Below is a small trained network, with its code and all its weights. Each question gives an input and a class and asks what happens when units are switched off, that is, made to give their printed mean instead of their output.

import numpy as np


def w(rows, s, z=0):
    codes = np.array(rows[::2]) - 128.0
    scale = np.full(codes.shape[1], s)
    scale[-1] = z or s
    return codes * scale


def f(y):
    return np.maximum(y, 0)


def log_softmax(a):
    a = a - a.max(-1, keepdims=True)
    return a - np.log(np.exp(a).sum(-1, keepdims=True))


def net(x, mask):
    res = np.array(x, float).reshape(1, 6) / 4 @ E
    y = f(res @ A[0][:, :-1].T + A[0][:, -1])
    res = res + np.where(mask, y, B[0][:, -1]) @ B[0][:, :-1]
    return log_softmax(res[-1] @ U[:, :-1].T + U[:, -1])


A, B = {}, {}
E = w([
[104,109,48,153,79,107,186,110,20,99,97,71],'x0',
[218,201,177,171,11,145,142,142,144,72,77,146],'x1',
[132,115,123,133,123,127,114,137,129,108,152,119],'x2',
[187,79,31,159,94,168,127,150,121,214,159,208],'x3',
[115,134,135,127,126,135,133,124,130,149,103,132],'x4',
[205,31,163,99,118,69,152,173,147,190,84,80],'x5',
],0.013)
A[0] = w([
[75,172,186,88,169,82,115,94,144,54,110,39,60],'neuron 0',
[138,127,83,147,105,129,119,131,140,158,146,173,63],'neuron 1',
[142,129,119,88,133,141,136,122,120,111,119,148,46],'neuron 2',
[117,103,122,145,128,131,142,133,132,131,128,157,61],'neuron 3',
[162,166,142,158,74,155,137,156,145,98,102,130,41],'neuron 4',
[152,123,86,112,89,151,117,143,132,146,148,176,60],'neuron 5',
[163,97,67,165,119,188,143,145,136,171,155,184,105],'neuron 6',
[189,79,147,138,128,63,158,186,163,156,89,68,48],'neuron 7',
[137,130,114,132,148,131,144,133,137,120,121,128,62],'neuron 8',
[140,139,136,115,148,121,92,116,170,138,136,161,21],'neuron 9',
[149,154,100,116,143,131,140,126,144,111,135,122,34],'neuron 10',
[156,168,165,78,170,139,70,140,183,150,156,153,61],'neuron 11',
[125,115,141,134,130,147,160,122,131,119,143,135,60],'neuron 12',
[87,182,108,171,143,151,142,115,126,98,155,171,25],'neuron 13',
[124,143,122,139,112,88,169,106,98,135,139,129,2],'neuron 14',
[140,141,114,172,135,126,129,152,143,149,148,124,44],'neuron 15',
[127,151,126,95,122,135,133,126,117,133,144,130,42],'neuron 16',
[171,59,173,106,100,93,148,150,129,158,128,112,16],'neuron 17',
[126,132,108,101,165,123,118,148,117,124,135,125,42],'neuron 18',
[152,113,61,141,109,126,113,134,100,167,133,215,106],'neuron 19',
[126,119,72,153,79,115,168,100,19,103,91,71,43],'neuron 20',
[134,165,188,110,117,90,158,135,128,98,142,78,27],'neuron 21',
[114,104,196,131,131,164,107,130,203,147,156,192,62],'neuron 22',
[81,137,111,154,107,170,122,83,99,99,128,136,50],'neuron 23',
[77,192,102,167,126,153,105,88,141,92,162,202,62],'neuron 24',
[104,184,103,158,161,191,108,100,106,93,136,172,55],'neuron 25',
[41,64,81,57,247,118,120,101,99,173,170,131,90],'neuron 26',
[100,129,63,151,82,123,183,109,83,122,126,68,22],'neuron 27',
[169,88,138,89,125,85,132,140,130,153,108,111,30],'neuron 28',
[163,97,87,151,115,181,114,128,140,143,131,144,82],'neuron 29',
[130,122,141,140,137,131,128,118,116,132,128,133,73],'neuron 30',
[167,163,169,127,148,148,81,140,199,133,145,158,49],'neuron 31',
[211,179,167,162,9,151,141,136,136,67,84,172,98],'neuron 32',
],0.013,0.0059)
B[0] = w([
[192,203,255,154,65,216,117,69,105,155,53,19,239],'neuron 0',
[165,158,177,138,107,157,128,100,133,107,105,70,163],'neuron 1',
[145,122,133,132,113,113,127,134,144,133,129,132,128],'neuron 2',
[114,166,147,136,111,97,96,115,107,116,125,114,137],'neuron 3',
[77,109,105,151,123,136,113,107,203,111,178,131,178],'neuron 4',
[136,144,193,149,86,159,97,103,112,127,105,101,164],'neuron 5',
[134,199,206,144,85,218,128,97,94,106,71,55,197],'neuron 6',
[188,77,85,32,173,144,57,118,106,102,84,199,210],'neuron 7',
[95,130,140,101,112,116,144,129,125,89,138,105,128],'neuron 8',
[126,125,115,160,134,100,164,164,94,142,137,110,154],'neuron 9',
[133,115,143,118,128,132,144,143,134,170,135,150,129],'neuron 10',
[119,119,108,194,147,68,211,187,36,129,147,123,188],'neuron 11',
[144,114,108,150,103,155,108,147,121,105,121,136,128],'neuron 12',
[159,82,133,58,141,134,107,154,131,136,122,146,171],'neuron 13',
[124,103,118,157,132,131,139,157,128,139,136,119,142],'neuron 14',
[126,156,147,120,118,120,124,120,138,133,122,125,137],'neuron 15',
[147,121,104,124,119,111,122,114,109,137,124,112,130],'neuron 16',
[162,92,110,50,166,129,101,142,132,88,93,170,184],'neuron 17',
[107,130,130,138,121,117,122,122,142,130,150,146,142],'neuron 18',
[153,177,194,153,127,165,150,63,109,142,48,59,191],'neuron 19',
[120,122,130,192,199,52,230,210,79,117,178,136,216],'neuron 20',
[129,173,163,140,113,174,123,76,112,164,100,103,181],'neuron 21',
[131,112,103,175,159,67,198,175,62,117,141,126,186],'neuron 22',
[157,74,122,90,134,120,129,156,119,132,103,155,165],'neuron 23',
[206,44,99,27,192,130,84,138,123,111,51,202,193],'neuron 24',
[160,66,92,37,167,126,67,144,109,140,72,168,182],'neuron 25',
[38,148,54,168,53,126,95,66,250,121,228,163,253],'neuron 26',
[150,145,131,171,165,82,169,224,75,147,167,140,188],'neuron 27',
[138,89,116,68,137,135,86,167,136,133,73,171,172],'neuron 28',
[139,152,183,141,156,171,114,119,130,128,122,94,165],'neuron 29',
[122,123,119,121,121,116,145,120,132,137,108,110,128],'neuron 30',
[142,132,99,201,157,93,205,205,80,121,190,139,185],'neuron 31',
[2,138,37,144,69,111,85,59,227,157,214,141,240],'neuron 32',
],0.0085,0.026)
U = w([
[49,138,56,182,103,138,101,61,212,150,193,138,251],'0',
[149,175,239,174,117,210,129,73,76,151,84,69,170],'1',
[129,123,106,218,167,75,212,226,32,146,159,134,53],'2',
[168,74,90,2,167,148,79,144,96,145,90,176,21],'3',
],0.0083,0.0012)

Each question gives the input, the list of numbers given to net, and the class t.
The units are the neurons (one row each of A and B). Each row of codes is followed by its name. A weight is (code - 128) times the scale printed after its matrix; where a second scale follows, it is the last column's (A, B and U).
mask holds one flag per neuron, in row order. A switched-off neuron (its flag False) gives its mean, the last column of its row in B, instead of its output. The means were averaged over made-up inputs and are rounded, as every weight is.
A unit's drop is (log p(t) with every unit on - log p(t) with that unit switched off) / (log p(t) with every unit on - log p(t) with every unit switched off).
The circuit of an input: a set's keep is (log p(t) with only the set's units on - log p(t) with every unit switched off) / (log p(t) with every unit on - log p(t) with every unit switched off). Starting from the 12 units with the biggest drops (on a tie, the unit counted first), units are removed one at a time, each time the one whose removal leaves the highest keep (on an exact tie, the one counted first), for as long as the keep stays at least 0.8.
circuit, biggest first: the units of the circuit, biggest drop first
unit that matters most: the unit with the biggest drop
top k neurons: the k neurons with the biggest drops, biggest first
drop of u: that unit's drop, to one decimal
input [-5,-7,2,2,4,7], class 0: unit that matters most -> neuron 26
input [0,-3,2,7,-7,7], class 1: top 2 neurons -> neuron 6; neuron 19
input [-8,7,2,6,-7,-6], class 2: top 2 neurons -> neuron 31; neuron 22
input [5,-4,-1,0,7,-4], class 2: top 2 neurons -> neuron 32; neuron 20
input [-6,0,-1,-6,-8,8], class 3: top 2 neurons -> neuron 7; neuron 17
input [-6,6,-5,-2,-3,1], class 0: top 2 neurons -> neuron 32; neuron 20
input [-2,-2,2,1,0,3], class 3: circuit, biggest first -> neuron 32; neuron 20; neuron 0
input [-6,-3,6,1,1,-7], class 3: top 4 neurons -> neuron 24; neuron 25; neuron 20; neuron 13
input [1,-7,-2,-7,1,4], class 0: top 3 neurons -> neuron 26; neuron 6; neuron 19
input [-1,4,6,6,-8,0], class 1: top 2 neurons -> neuron 26; neuron 6
input [8,6,-3,-5,3,-5], class 2: top 3 neurons -> neuron 20; neuron 27; neuron 26
input [-6,-7,5,8,6,5], class 1: top 3 neurons -> neuron 6; neuron 32; neuron 19
input [7,5,1,7,0,-8], class 3: top 2 neurons -> neuron 24; neuron 25
input [5,8,6,-2,4,8], class 0: top 2 neurons -> neuron 32; neuron 4
input [-3,4,3,3,6,-5], class 3: top neuron -> neuron 24
input [7,4,-4,7,-6,-6], class 1: top 4 neurons -> neuron 6; neuron 19; neuron 5; neuron 1
input [0,7,-1,-7,0,8], class 3: top 3 neurons -> neuron 7; neuron 26; neuron 17
input [-2,1,3,3,8,-1], class 1: drop of neuron 26 -> 0.8
input [6,-1,1,0,2,7], class 3: drop of neuron 11 -> 0.6
input [-6,-8,-5,5,-6,7], class 0: drop of neuron 26 -> 8.9
input [-7,0,-1,5,-1,0], class 2: drop of neuron 2 -> 0.0
input [7,6,3,-1,2,1], class 2: circuit, biggest first -> neuron 20
